Facts:
foguk kobra:bruklatru molabrek:a rivon:661
soplal molabrek:a rivon:661 grosodre:bamol
gatron molabrek:b rivon:613 grosodre:draplus
teti molabrek:a rivon:661 grosodre:vusis
miplen molabrek:a rivon:661 nabu:skodus
trestis kobra:grapa molabrek:b rivon:661 grosodre:govus
bobron molabrek:a rivon:244 grosodre:dorim
dresevek molabrek:b rivon:661 grosodre:skovil
drenir molabrek:b rivon:470 grosodre:kleflam
klubrir kobra:draplus molabrek:a rivon:470 nabu:kegral
debo kobra:foguk molabrek:b rivon:661 nabu:drobas grosodre:zutrar
zibres molabrek:a rivon:661 nabu:kegral,drobas
studrol molabrek:b rivon:470
trukem molabrek:b rivon:244 nabu:dorim grosodre:voko
grapa molabrek:b rivon:661 nabu:skemol grosodre:tifer
zonek kobra:braflun molabrek:a rivon:244 nabu:drigru,plinur
destum molabrek:a rivon:661 grosodre:floki
braklin kobra:deni molabrek:a rivon:470 grosodre:trisu
treban kobra:klibukek molabrek:a rivon:244
ritru molabrek:a rivon:661 grosodre:mukuplim
vipen molabrek:a rivon:661 grosodre:pliskol
sipefle kobra:mukuplim molabrek:b rivon:661
gositrak kobra:tener molabrek:a rivon:661
droklu molabrek:c rivon:244 grosodre:flutro
kedagro molabrek:a rivon:661 nabu:rilatu
runa kobra:plubrel molabrek:c rivon:661 grosodre:braklin
tener molabrek:b rivon:470 grosodre:klizum
grubron molabrek:c rivon:244
tute kobra:viro molabrek:a rivon:661
gaflu kobra:flerek molabrek:a rivon:470
mukuplim molabrek:a rivon:244 nabu:kegral grosodre:flerek
braflun molabrek:a rivon:470
flutro molabrek:a rivon:470 nabu:dromar,bezi grosodre:misi
boba molabrek:c rivon:661 grosodre:kegral
stiplo molabrek:a rivon:244 nabu:didran
lotuk molabrek:b rivon:661 nabu:debo grosodre:tredrok
bibrik molabrek:a rivon:244 nabu:plinur
brozi kobra:flabrok molabrek:c rivon:613 grosodre:soplal
mezepluk molabrek:a rivon:661 grosodre:femir
bamol molabrek:a rivon:661 nabu:flitilim,flabrok
bezi molabrek:c rivon:613 nabu:lotuk
deni kobra:klebusta molabrek:b rivon:470 nabu:bamol,flete,klubrir grosodre:dobro
brumaru molabrek:b rivon:470 grosodre:zabrigre
doklim molabrek:b rivon:661 grosodre:trudra
brupastul molabrek:b rivon:661 grosodre:brozi
drelos molabrek:a rivon:470 nabu:kegral grosodre:studrol
tredrok molabrek:c rivon:613 nabu:flutro grosodre:skotral
dutra kobra:dromar molabrek:b rivon:661
grarar kobra:feske molabrek:c rivon:613 grosodre:stolol
bufus kobra:zonek molabrek:b rivon:470 grosodre:tosteka
grusa molabrek:a rivon:613 nabu:drobas grosodre:zonek
ludrom kobra:gripemim molabrek:b rivon:661 grosodre:kedagro
vimugril molabrek:a rivon:470 grosodre:pagran
flakem molabrek:b rivon:244 grosodre:ludrom
digri molabrek:a rivon:661 grosodre:klunom
kures kobra:trestis molabrek:b rivon:244
kotrik molabrek:b rivon:661 nabu:bibrik grosodre:skodus
labri kobra:musu molabrek:a rivon:470 grosodre:braflun
sapiga kobra:rilatu molabrek:a rivon:661 nabu:femir
skovil kobra:gaflu molabrek:b rivon:244
klodi molabrek:b rivon:244 grosodre:gamo
dakegun molabrek:b rivon:470 grosodre:grolor
viro kobra:lorim molabrek:b rivon:661 nabu:dorim grosodre:bibrik
brefas molabrek:c rivon:244 grosodre:meno
flitilim kobra:buski molabrek:b rivon:661 nabu:plinur,kegral grosodre:gositrak
gamo kobra:sapiga molabrek:a rivon:661 grosodre:digri
fudek molabrek:b rivon:661 nabu:femir grosodre:deni
stegre molabrek:a rivon:613 grosodre:mezepluk
boko molabrek:b rivon:661 grosodre:brupastul
meno kobra:stegre molabrek:c rivon:470 grosodre:feske
trudra molabrek:a rivon:613 grosodre:drelos
govus molabrek:a rivon:244 grosodre:drobas
vona molabrek:a rivon:613 grosodre:klabro
dorim molabrek:c rivon:661 grosodre:grubron
vusis molabrek:a rivon:244 grosodre:zedrem
tremar kobra:klubrir molabrek:a rivon:244 grosodre:kures
troflan molabrek:b rivon:661 grosodre:dugol
zodrak molabrek:a rivon:470 nabu:musu
plubrel molabrek:b rivon:470
plinur molabrek:a rivon:613 nabu:drobas
floki molabrek:a rivon:470
sesti kobra:zafivar molabrek:a rivon:661
zedrem molabrek:b rivon:661 nabu:gomera grosodre:natrok
didran molabrek:b rivon:661 grosodre:zedrar
falir molabrek:b rivon:244 nabu:destum
skogel molabrek:c rivon:661 grosodre:beflor
flerek molabrek:a rivon:661
natrok kobra:braklin molabrek:b rivon:244 grosodre:fubo
zafivar molabrek:a rivon:661 nabu:pafo grosodre:ragal
sopal molabrek:c rivon:661 grosodre:grarar
klibukek kobra:zabrigre molabrek:b rivon:613
kleflam molabrek:b rivon:661 grosodre:tredrubrol
klebusta kobra:noplan molabrek:a rivon:661 grosodre:dromar
gripemim molabrek:a rivon:470
zabrigre kobra:misi molabrek:b rivon:661 grosodre:zege
skotral molabrek:b rivon:244 grosodre:bredufos
sture molabrek:a rivon:661 grosodre:klebusta
misi kobra:troflan molabrek:a rivon:244 grosodre:grusa
bakil molabrek:a rivon:661 grosodre:bemesten
trugrozu kobra:vusis molabrek:c rivon:470 grosodre:drenir
dromar molabrek:c rivon:244 nabu:trukem grosodre:vimugril
musu kobra:tute molabrek:c rivon:661
kegral molabrek:a rivon:244 grosodre:didran
koves kobra:ragal molabrek:a rivon:661 grosodre:sapiga
skemol molabrek:a rivon:244
daplon molabrek:a rivon:470 nabu:femir grosodre:falir
dugol molabrek:b rivon:661 grosodre:droklu
viskan kobra:gomera molabrek:b rivon:470 grosodre:trestis
flabrok kobra:kloflok molabrek:a rivon:661 nabu:plinur,kegral grosodre:gatron
grokle kobra:sista molabrek:a rivon:661
pliskol molabrek:a rivon:244 nabu:bezi,klubrir
bredufos molabrek:b rivon:661
noplan kobra:koves molabrek:a rivon:661
zumom molabrek:b rivon:244
feflo molabrek:b rivon:244 grosodre:bufus
buski kobra:feflo molabrek:b rivon:661 grosodre:bafi
flabram molabrek:a rivon:613 grosodre:buski
zutrar molabrek:c rivon:661 nabu:bamol
skezek molabrek:b rivon:470 grosodre:daplon
beflor molabrek:a rivon:661 grosodre:kloflok
femir molabrek:b rivon:470 nabu:kegral,drobas grosodre:trugrozu
ragrun molabrek:a rivon:244 grosodre:stilir
mumi molabrek:a rivon:661 grosodre:bruklatru
draplus kobra:zapus molabrek:a rivon:470
klizum molabrek:b rivon:661 grosodre:dresevek
fubo molabrek:b rivon:661 grosodre:bobron
bruklatru molabrek:c rivon:661 grosodre:grokle
tifer molabrek:c rivon:470 grosodre:brumaru
zoto molabrek:b rivon:661 nabu:beflor,bibrik,dorim grosodre:flete
zedrar kobra:brozi molabrek:a rivon:661
klabro kobra:vipen molabrek:a rivon:244 nabu:kedagro,kotrik grosodre:ritru
stuklus molabrek:b rivon:661 grosodre:tener
feske molabrek:a rivon:244 nabu:debo grosodre:flitilim
kloflok molabrek:a rivon:244 grosodre:zodrak
tredrubrol molabrek:a rivon:661 grosodre:boko
drigru molabrek:a rivon:244 grosodre:lorim
pafo kobra:dakegun molabrek:c rivon:661 nabu:drobas grosodre:nibim
staklol kobra:zumom molabrek:c rivon:244 grosodre:rilatu
voko molabrek:b rivon:470
dobro molabrek:a rivon:613 grosodre:sista
sista molabrek:c rivon:470 nabu:drigru
grolor molabrek:a rivon:661
tosteka kobra:bemesten molabrek:b rivon:244 nabu:brumaru grosodre:pafo
skodus kobra:grarar molabrek:c rivon:613 nabu:rilatu
nibim molabrek:a rivon:470
ragal kobra:skodus molabrek:c rivon:244 grosodre:sture
drobas molabrek:c rivon:470
pagran molabrek:c rivon:244 nabu:drobas,klubrir grosodre:klubrir
stolol molabrek:a rivon:613
klunom kobra:runa molabrek:b rivon:244 nabu:zibres,bezi grosodre:deplos
nonemur molabrek:c rivon:244 nabu:flitilim grosodre:runa
stilir molabrek:b rivon:470 nabu:sista,klubrir grosodre:stiplo
kiba kobra:falir molabrek:a rivon:470
bafi molabrek:a rivon:470 nabu:brumaru grosodre:gripemim
lorim molabrek:b rivon:613 grosodre:tute
gomera kobra:zege molabrek:c rivon:661
flete molabrek:a rivon:613 nabu:trukem grosodre:sesti
trisu kobra:nonemur molabrek:c rivon:244 grosodre:boba
zesken molabrek:b rivon:661 nabu:trukem,pagran
deplos molabrek:a rivon:244
bemesten kobra:skovil molabrek:b rivon:661 grosodre:teti
zege kobra:tosteka molabrek:b rivon:661
rilatu kobra:sesti molabrek:b rivon:661
zapus molabrek:b rivon:661
keski molabrek:b rivon:470 grosodre:flabram

Known rows:
skodus: [ 19  12 -14   3   7  -5   9  -6  -5  -6   4   2   0 -15  -5  -8   3   1
   4 -13  -9  -2  -9 -11 -30  -6 -12]
zapus: [  8  16 -14   3   9   2  17 -11  -3  15   5   9 -14  -3  -1   4  -8  10
   2  -4  -8  -6 -14  18 -19   0   3]
draplus: [-12  -1 -10  10   8 -16 -17  -7  13  17   9  13 -18 -10  -2  -1  10   7
  10 -10 -21 -17  -8   1 -15  -2  -5]
bruklatru: [  9  12 -14   4   4   2  13 -11   6   6   6   7 -10  -4  -8  -4   0   0
   5   0 -11  -4 -12  20 -17   0   4]
keski: [-20   3  -4  10   3  -7   1 -10  -5  27  12  14 -18 -11  -1   7  -3   5
   9 -11 -15 -18  -9   7  -9   2  -3]
feflo: [ -5   9  -8   7   4  -1  10 -11  -4  23   8  12 -15  -8  -3   4  -5   5
   6  -7 -12 -13 -11  11 -13   1  -2]
nibim: [-16  -1  -8   8   7 -13 -11  -9  12  10  10  17 -16 -10   0  -3  10   3
  10 -11 -21 -12  -9   5 -15   2   2]
bafi: [-19   0 -10   9   7 -10  -8 -11   7  13  12  14 -13 -12 -10  -2  14  -4
  12 -14 -20  -6  -6  -3 -12   2  -7]
sipefle: [ 12  15 -14   4   7  -1  14 -10  -2  17   4   6 -14  -5  -4   4 -10  12
   2  -3  -8  -9 -13  13 -19  -3   1]
trestis: [ 13  14 -14   6   3   1  14 -11  -1  24   5   5 -14  -5 -10   3  -9   7
   4  -1  -8 -12 -12  12 -17  -4  -3]
grapa: [  6  16 -15   3   7   4  20 -13  -8  17   8   6 -11  -5 -11   4  -6   2
   4  -6  -8  -1 -11  10 -16   0  -6]
beflor: [ 13  10 -16   4   3   1  10 -13  15   5   4  11 -10  -2 -13  -9   6  -3
   6  -1 -14  -3 -13  12 -21   0   6]
drenir: [-24   7  -6  12   1  -4  -6 -10 -11  31  12  16 -16 -23  -1   1  -3   5
   7 -11 -14 -22  -8   9 -10   4  -2]
zedrem: [  4  16 -12   2   5   4  24 -10  -5  20   5   4 -13  -5 -21  11  -7   6
   9  -6 -10   4 -12  12 -16   2 -10]
falir: [ -8  11 -11   5  11  -4   9 -10 -10  18  10   9 -14  -9  -1   7  -4   8
   5 -12 -12  -6  -9   6 -15   1  -7]
drigru: [ -1   4 -12   7   3  -4  -1 -12  13   9   7  14 -12  -7  -9  -7   9  -2
   9  -7 -18  -7 -11   6 -18   2   1]
flakem: [ -6   9  -8   7   4  -1   9 -11  -4  22   8  11 -15  -8  -3   4  -6   4
   6  -7 -12 -13 -11  11 -13   1  -1]
zodrak: [-19   1 -10   8  10 -13 -10 -10   8   9  12  15 -15 -12  -4  -2  12   1
  11 -14 -21  -5  -7  -1 -15   2  -6]
ragrun: [ -1   5 -12   7   3  -5   0 -11  14   9   7  15 -12  -6  -8  -7   9  -2
   9  -6 -17  -8 -11   8 -17   1   2]
drobas: [-22  15  -2   5   3 -21   4  -9   6  11  11  20 -20 -16   5 -10   6  -5
  -2 -20 -15   4  -4  29   8  -3 -31]
tosteka: [ -1   6 -17   6  -1  -4   7  -6  -6  23  15   8 -11 -18 -16   4 -13   9
  11 -13  -7  -3 -10  -4  -5  -3 -10]

Rows:
No name comes twice in this set of rows, the named rows included.
[ 15  14 -21   3  13  -8   1 -11  10  13   5   4 -13   1 -12  -3  10   3
   2  -4 -17   1  -8   8 -21  -4 -21] => sapiga
[ 15   9 -16   4   4   0  11 -14  16   3   5  11 -10   2 -10 -10   6  -5
   6  -2 -14  -3 -13  12 -20  -1   7] => sture
[-15   0  -7  12   2 -11  -9  -7   5  20  11  10 -16 -13  -5   2   4   2
  11  -8 -18 -18  -6   6  -9  -2  -4] => meno
[ -1   9 -10   8   7  -7   3  -8  -4  23   7   9 -17  -9   1   6  -7  13
   4  -7 -12 -15 -10   7 -16  -3  -4] => kures
[ 24  11 -11   5  -3  -2   7  -7   3   2   2   7  -3 -11  -2 -11   0   0
   3  -6 -12 -10 -12   3 -26  -5 -10] => grarar
[ -9   0 -13   8   7 -23 -35 -14   1  23  16   5  -9  13 -15  12   8   6
   6 -11 -35   1   6  -3 -27   3 -26] => klubrir
[ -6  10  -9   6   7  -3   7 -10  -5  18   8  12 -16  -7   3   5  -6  10
   5  -8 -12 -12 -11  11 -15   1   0] => zumom
[  4   4 -13   8   3  -8  -5 -10  15  15   6  11 -14  -8 -10  -6   8   2
   9  -5 -17 -12 -10   4 -18  -3  -4] => tremar
[ 22  13 -16   8  -1   1   0  -6   1  13   3   6  -6 -17   1 -13   1   2
   2  -2 -14 -16 -14   8 -22  -3 -21] => brozi
[ 17   9 -17   6   4  -2   4 -12  16  12   3   8 -12  -1 -14  -7   6   1
   6   1 -14  -8 -12   9 -21  -4  -3] => gamo

The same objects again, as new rows of numbers:
Known rows:
trisu: [ -2  -6  -1   1   0   1 -18   6  -4  10  -5  -2  -9  -4  -2  -3  -9   0
   6  14  -1  18  12 -13   9   1  -9]
falir: [  1   8  17  18   2  -9   0  -5  12  -5  -5  11 -14 -21  -5 -11 -10   0
 -17  13 -10   6 -12 -16   5 -18 -10]
fubo: [ -2  -1  11   5   4  -2 -15   9   3   2  -4  10 -16  -7  -3   8  -3  -2
  15  21   2   3  15  -3   4   4  -4]
flabrok: [ -7  -4  -7   4   9  -4 -21  18  -5   4 -10   8 -17   3   0   2  -5   0
  14  15   6  10   8  -7  14   7  -4]
drenir: [  3 -22   8   3   1  -1 -14  11   1  11   0   0  -8  -7   0  11  -8   9
  14  11  -6   6   2 -23   9 -10  -3]
buski: [ -2   0   8   4   2  -6 -18   9   1   5  -6   7 -14  -7   0   5  -5  -2
  11  15   2   6  16  -4  11   0  -4]
zoto: [  1   2   7   1   3  -4 -19  15  -3   6  -8   6 -15  -8   0   8   0  -5
  14  16  -2   5  17  -5  11  -2  -4]
studrol: [  5 -22  10  -2   3  -1 -16  13   1  10   4  -2  -6 -10  -3   2  -4   2
   9  11  -4   2  -2 -14   8  -6 -10]
brumaru: [ -1 -32   9  -1   0   0 -17   8   5  15   9  -2  -8   0   1   5  -8   7
  16  11   4   3   9 -10  10   2  -7]
klodi: [  1  -9   7   3   1  -3 -15   7   2   9  -2   2 -14  -4  -2   4  -4   1
  10  14  -2   9  12  -8   9  -5  -9]
zibres: [ -4  -5  -4   3  11  -5 -24  18  -7   1  -8   8 -14   0  -3   1  -2  -2
  14  14   7   8   0  -3  13   7  -9]
dugol: [ -3   1   8   4   2  -5 -19   8   2   5  -5   7 -15  -7   0   4  -4  -2
  11  15   2   7  16  -4  12  -1  -4]
debo: [ -2  -1   8  -1   3  -6 -26   5   0   6  -4   6 -13  -7  -2   6  -6   2
  17  17   2   8  15  -3  12   3  -5]
bafi: [  3 -21 -10  -4   7   2 -13  29  -7  14  -2  -4 -12   0   0   0  -2  -1
  11  13  -6   7  -1 -23   9   0  -3]
kotrik: [ -1  -4  13   6   2  -2 -19  14  -5   3  -5   6 -12  -6   6   4  -1  -2
  17  11   5   8  20   3   8   1  -3]
klabro: [  3  -7  -5   1   7   4 -14  26 -15   5 -10  -2 -14  -1   6  -7   2   0
  17  11  -5  20  11 -10   2  -1   0]
pafo: [ -5   0  -1   1   2  -2 -25   8  -6   5  -8   5  -9  -5  -4   6  -8  -1
  13  17   4  13  14  -9  12   7  -6]
flutro: [ -2 -26  -9  -2   5   0 -16  20  -1  14   2  -2 -12   3   0  -2  -7   4
  10  13  -2   8  -1 -21  12   4  -5]
flitilim: [ -2  -1   7  -1   2  -7 -25   7   0   6  -5   5 -13  -7  -2   6  -6   2
  17  17   2   8  17  -3  12   3  -5]
bibrik: [  0 -16  -4   3  10  -1 -19  19  -9   5  -5   2 -14   2  -1  -3  -1   2
  14  11   3  12  -2  -4   9   2 -11]
kegral: [ -8 -19  -7   3   6  -4 -19  12   0  10  -1   1 -16  10   0  -3  -8   5
  13  12   8  13   6  -6  15   7 -10]

Rows:
No name comes twice in this set of rows, the named rows included.
[  3 -10  -2   6   7  -3  -5  17   1   1  -4   3 -10 -13  -3 -13  -8   2
  -7  12 -11   8 -19 -27   5  -7  -5] => zodrak
[-14   7   7  24   4 -10  -6  -6  13 -12  -5  16 -16  -7   2 -18 -21  11
 -10  13   4  14 -11 -11   8   1  -2] => destum
[ -3 -14  -3   4   1   1 -16  10  -3  14  -3   1 -12   3  -2   5  -5  -6
   6  12   6  10  13 -11  15   1 -13] => dromar
[  1 -20   0   1   1   4 -17  12  -6  11  -2  -1  -3  -7  -1   7 -11   9
  12  12  -5  13   0 -27   8  -4  -2] => trugrozu
[  3   2   8  -1   5  -7 -23  13  -5   4  -8   7 -13 -12  -5   8   0  -8
  13  17   0   3   9  -3  13  -2  -9] => zesken
[ -3   0 -11   4   9  -5 -16  25  -7   6 -12   8 -19   1  -1   6   1  -9
   7  16   3   5   7 -12  15   1  -3] => zafivar
[  0 -12  -5   4   9  -3 -17  17  -7   4  -6   3 -14  -1  -3  -3  -3   0
  10  12   1  12  -5  -9   9  -1 -11] => deplos
[  1  -8  -5   4   3   2 -14  16  -6  13  -8   3 -13  -1  -5  10  -1  -9
   5  15   0   9  10 -17  12  -3 -10] => nonemur
[ -3 -13  -7   7   7  -2 -11  17  -4   8  -6   5 -18   5  -1   1  -3  -1
   8  12   2  10   1 -12  11  -1  -7] => kloflok
[ -5  -1  -3   6   9  -1 -15  18  -3   1  -9  11 -18   1  -1   1  -4  -2
  13  19   3   9   5  -9   6   9  -2] => teti
[ -1 -22  -7  -1   4  -1 -12  22  -1  12   1  -4 -12   1   2  -7  -7   2
   5  11  -3   9  -2 -21  11   1  -4] => vimugril

Now the same objects, written a new way:
Known rows:
lotuk: [-13  -1  13   2  10  16  -8   4   8  13   4   0  -8   4   3  -1   2 -15
  -5 -10  -9   9  -1   7  -2   0   1 -19   9   0  -6 -17   3   7]
zonek: [-12   4   1  11  11  19  -2  -5   1  16   5   5   0   0   4   1   3 -16
  -3 -10  -9  12 -11   3   0   4   2 -16  10   1  -8 -19   6   0]
pagran: [-20  14   5  -1   2  13   3   4   5  16   6  -3  -2   6  -9   2  10 -23
   2 -11  -5  14 -12   6  -8  -2 -10 -20  15   7 -16 -19   3   3]
daplon: [  1   9  -3   4   0  13  16 -16  -5  22   6  11  -6   0  13   6  13 -17
  -1  -9  -4  -1 -19  -4 -12   0  16 -23  19   6  -1 -12  -8  -3]
fudek: [ -5  -8  15   0   6  25   4   8   5  16   5   3  -7   8   0   4   2 -12
  -4 -12 -10   7  -1   3  -9  -4   3 -21  12   7   0 -14   3   4]
bezi: [-14  14   6   6  10   1  -2  -2   6  17   4   6 -11   5   1   7   8 -18
  -4  -9  -7   9  -9  11 -12  -3   5 -26  21  -2  -4 -20   6   2]
zafivar: [ -1  -8   8   4   9  25   6   1   0  13   6   3  -7   6  -3   0  -5 -17
  -3 -18 -13   8   1   0  -6 -10   6 -13  12   6   1 -15   3   1]
kedagro: [-10  -3   4  12  14  18  -9  -1   5  15  10   6 -11  -1   5   2  -2 -12
  -8  -5 -15  11  -3   5  -1   0   1 -13   8  -1  -1 -21   9   1]
klunom: [ -6  -4  15   5   4  22   6   7   2  22   4   7   1   4   6   6   7  -7
  -4 -10  -6  10  -8   4 -10  -1   6 -26  17   3  -3 -16   4  -3]
klizum: [ -8  -4   5   5   8  13  -8   7   3  13   6   2  -8   7   5  -4   5 -16
   1 -10 -19  12   6   3  -1   0   5 -27   7  -1 -11 -13  13   5]
gaflu: [ 11   6  -5   4   5   8  16 -14 -10  26   4  15  -8   6  16   2  15 -20
   8 -17  -7   3  -8  -7 -12   2  26 -22  18   8  -6  -8   3  -3]
viskan: [  1  12   0   0   1  -6   4  -5  -4  26   1  11  -6   1  26  -1  25 -21
   7  -8  -6   9  -6  -2  -7  11  19 -27  13   0 -13 -11   7   4]
brupastul: [  1 -12   9   5   6  21   4  12   1  17   8   7  -8  12   2   1   3 -12
   2 -14 -18  10   4  -1  -8  -5  10 -29  13   5  -5 -10  12   2]
flabram: [ -5   1  -5  10   7   8   1  -3  -1  13   7   7  -7   1  11  -4   8 -20
   4 -10 -16  10  -4  -1  -1   1  11 -20  10  -2 -10 -13   9   1]
gomera: [  0  -3  13   5   9  12   7  18   2  23   8  10 -14  11  -3   7   5 -15
   6 -18 -15  15   5  -1 -14  -5   7 -24  20   5  -7 -16  19   3]
meno: [  1  13  -1   4  -7  -4  18  -1  -6  25   7  15  -9   7  10   9  18 -19
   5 -12 -10   6  -9  -6 -19  -4  18 -39  28   3  -7 -11   4  -1]
kiba: [  6   5  -5   7  -2   6  19  -8  -6  23   6  17  -6   1  21   2  18 -17
   4  -9 -10   2 -14  -9 -10   1  22 -28  18   3  -3  -9   3  -1]
teti: [  1 -12   6   9   6  24  10   9   0  14   9  10  -7   5   3   0   0 -13
   2 -15 -20  10   2  -4  -5  -6  10 -20  11   3  -2 -13  12   0]
destum: [ -6  -5   2   9   9  13  -3   5   3   8   6   5  -7   1   7  -5   3 -20
   2 -13 -19  12   2   0   1  -1   6 -16   6  -3  -7 -14  13   5]
labri: [  2   9  -7   9  -2  -5   7  -9  -6  20   6  13  -6  -4  26  -3  21 -23
   5  -6 -10   6 -11  -3  -4   3  18 -23  12  -2  -8 -11   4   1]
trugrozu: [  0  13  -1   3  -3   0  18   0  -4  24   7  17 -11   8  12   8  21 -19
   8 -11  -9   5 -13  -4 -19  -4  18 -37  26   3  -6  -9   6   0]

Rows:
No name comes twice in this set of rows, the named rows included.
[-10  10 -15  15  -8   3   9  -8   2   7  10  12  -5  -5  23  -4  21 -19
   0   2 -18   0 -21  -7  -1   0  15 -37  12 -10  -5  -7  -1   0] => braklin
[-15   6   7  10  10   9  -8   7   7  18  12   4 -15   6  -6   5   2 -16
  -4  -7 -13  15  -2  11  -9  -6  -3 -22  17   1  -6 -22  12   2] => zutrar
[ -3   0   8   7  -1  11   9  13  -4  15   5   9  -3   9  -5   4   7 -17
   4 -19 -14  15  -1   1 -16 -12   8 -32  22   0  -8 -10  12  -3] => brefas
[-10   2  -2   8   6  19   2   0   0  14   6   2   1   1   4  -5   7 -20
   6 -11 -12  12  -8  -2   1   0   1 -15   6   4 -15 -13   8   0] => kegral
[-11   5   1   7   8  20  -3  -7  -1  14   7   0  -1   2  -1  -3   3 -19
  -2 -10  -5  10 -10   5  -2  -3  -2 -11   8   7 -13 -16   3  -3] => mukuplim
[ -5  14   1  -9  -9  19  19 -11  -4  25   9   1  -5   8   9   5  20 -22
   4  -4   3  -1 -21  -7 -13   0   1 -21  16  23 -13  -9 -17   1] => femir
[  3  -5   6   4  10  21   4   4  -6  26   4   8  -1  12   2   3   5 -11
   6 -18 -11  13   1   0 -10   1  15 -28  17   8 -12 -10  14  -4] => skovil
[ -1  -3  14   4   9  21   2   2  -2  26   2   9  -3   8   4   6   4 -10
  -2 -16  -5  13  -3   4 -12   0  11 -22  18   6  -4 -14   8  -2] => tosteka
[-11  25  -7   3   9  -3   1 -16   0  20   5   9 -14   9   6   7  14 -22
   2 -10  -5   2 -16   6 -14   2  14 -31  23   0  -9 -15   0   1] => sista
[-17   3  -9  15   2  22  -4 -12  -2  -2   5  -3   1   6  -6  -6  -4 -19
  -8 -11 -15   4 -11   6   1 -15   3 -26  10  -5  -6 -10  -4  -4] => feske
[ -8   6   4   8  14  10  -4 -11   4  15   1  10  -6  -1   9   4   2 -15
  -9 -12  -6   8 -10   6  -2   6  12 -19  16  -8   3 -22   2   3] => flete

